Below is a small trained network, with its code and all its weights. Each question gives an input and a class and asks what happens when units are switched off, that is, made to give their printed mean instead of their output.

import numpy as np


def w(rows, s, z=0):
    codes = np.array(rows[::2]) - 128.0
    scale = np.full(codes.shape[1], s)
    scale[-1] = z or s
    return codes * scale


def norm(h):
    return h / np.sqrt((h * h).mean(-1, keepdims=True) + 1e-5)


def f(y):
    return y / 2 * (1 + np.tanh(0.7978845608 * (y + 0.044715 * y**3)))


def log_softmax(a):
    a = a - a.max(-1, keepdims=True)
    return a - np.log(np.exp(a).sum(-1, keepdims=True))


def net(x, mask):
    res = np.array(x, float).reshape(1, 5) / 4 @ E
    u = 0
    for l in range(2):
        y = f(norm(res) @ A[l][:, :-1].T + A[l][:, -1])
        res = res + np.where(mask[u : u + 4], y, B[l][:, -1]) @ B[l][:, :-1]
        u += 4
    return log_softmax(norm(res)[-1] @ U[:, :-1].T + U[:, -1])


A, B = {}, {}
E = w([
[146,168,172,141,228,87],'x0',
[83,26,126,121,210,192],'x1',
[34,108,89,222,102,112],'x2',
[106,255,147,154,145,213],'x3',
[14,114,248,74,97,124],'x4',
],0.0056)
A[0] = w([
[143,81,93,130,15,220,114],'L0N1',
[106,167,124,144,215,184,193],'L0N2',
[13,112,6,255,136,129,2],'L0N3',
[199,135,114,13,180,215,107],'L0N4',
],0.0068,0.0021)
B[0] = w([
[208,129,218,117,251,161,195],'L0N1',
[171,85,112,168,161,138,194],'L0N2',
[74,155,95,85,119,84,254],'L0N3',
[24,109,50,118,81,127,204],'L0N4',
],0.011,0.0037)
A[1] = w([
[117,178,132,231,95,204,196],'L1N1',
[212,219,162,161,1,83,58],'L1N2',
[136,134,26,47,81,111,255],'L1N3',
[170,48,142,178,105,33,76],'L1N4',
],0.0096,0.0026)
B[1] = w([
[194,110,111,6,161,121,180],'L1N1',
[90,33,100,182,153,161,220],'L1N2',
[98,200,82,118,92,115,254],'L1N3',
[190,172,109,63,231,178,202],'L1N4',
],0.012,0.0056)
U = w([
[10,191,82,89,50,88,129],'0',
[167,147,115,67,165,147,129],'1',
[74,25,59,220,128,181,81],'2',
[109,167,133,129,76,116,251],'3',
[166,145,159,142,168,153,157],'4',
[154,192,159,190,72,124,59],'5',
[180,191,183,231,56,78,2],'6',
],0.012,0.0087)

Each question gives the input, the list of numbers given to net, and the class t.
The units are the neurons (one row each of A and B). Each row of codes is followed by its name. A weight is (code - 128) times the scale printed after its matrix; where a second scale follows, it is the last column's (A, B and U).
mask holds one flag per neuron, layer by layer. A switched-off neuron (its flag False) gives its mean, the last column of its row in B, instead of its output. The means were averaged over made-up inputs and are rounded, as every weight is.
A unit's drop is (log p(t) with every unit on - log p(t) with that unit switched off) / (log p(t) with every unit on - log p(t) with every unit switched off).
The circuit of an input: a set's keep is (log p(t) with only the set's units on - log p(t) with every unit switched off) / (log p(t) with every unit on - log p(t) with every unit switched off). Starting from all 8 units, units are removed one at a time, each time the one whose removal leaves the highest keep (on an exact tie, the one counted first), for as long as the keep stays at least 0.8.
units of the circuit, in order: the units of the circuit, biggest drop first
top k neurons: the k neurons with the biggest drops, biggest first
k most important neurons of layer l: the k neurons of layer l with the biggest drops, biggest first
input [-4,1,5,8,-2], class 1: top 2 neurons : (L1N1 L0N1)
input [-5,1,7,-4,2], class 0: units of the circuit, in order : (L0N3)
input [5,4,-7,5,4], class 0: top 2 neurons : (L0N4 L0N1)
input [3,-4,0,7,6], class 1: top 3 neurons : (L1N1 L0N3 L0N1)
input [2,-4,-8,-7,-2], class 0: 2 most important neurons of layer 0 : (L0N4 L0N1)
input [-7,0,-3,3,6], class 4: top 3 neurons : (L0N1 L1N3 L0N3)
input [0,-8,-5,7,-6], class 2: 2 most important neurons of layer 0 : (L0N3 L0N1)
input [4,2,3,-6,4], class 1: top 3 neurons : (L1N4 L0N4 L1N2)
input [8,-6,6,-6,3], class 4: top 2 neurons : (L1N4 L0N4)
input [7,7,1,4,-7], class 2: 3 most important neurons of layer 0 : (L0N2 L0N4 L0N1)
input [-6,4,-4,-4,5], class 4: units of the circuit, in order : (L0N1 L0N3)
input [-2,2,4,-7,6], class 1: units of the circuit, in order : (L0N4 L1N4)
input [-5,3,1,-5,-4], class 1: top 2 neurons : (L0N1 L1N2)
input [-8,2,7,-7,3], class 4: 3 most important neurons of layer 1 : (L1N4 L1N3 L1N2)
input [-7,4,3,7,4], class 1: units of the circuit, in order : (L1N1)
input [3,-8,-8,0,-2], class 0: units of the circuit, in order : (L1N3 L0N4)
input [-7,1,-2,-7,5], class 1: top 2 neurons : (L1N2 L1N4)
input [2,7,-1,6,1], class 2: units of the circuit, in order : (L0N2 L1N4)
input [2,-3,-8,-8,6], class 0: top 4 neurons : (L0N1 L0N2 L1N3 L0N4)
input [-8,3,-3,8,8], class 1: units of the circuit, in order : (L1N1 L0N3)
input [3,7,0,1,3], class 2: top 2 neurons : (L1N4 L0N1)
input [-6,-1,4,-7,7], class 1: units of the circuit, in order : (L1N4 L0N4)
input [-5,-6,-8,-3,-7], class 0: top 2 neurons : (L1N3 L0N4)
input [-4,1,-4,0,2], class 0: 2 most important neurons of layer 0 : (L0N4 L0N2)
input [-4,-8,2,6,0], class 2: most important neuron of layer 1 : (L1N2)
input [1,-5,3,3,5], class 2: units of the circuit, in order : (L1N2 L0N4 L0N3)
input [-7,-6,-4,-6,3], class 4: 3 most important neurons of layer 0 : (L0N1 L0N3 L0N4)
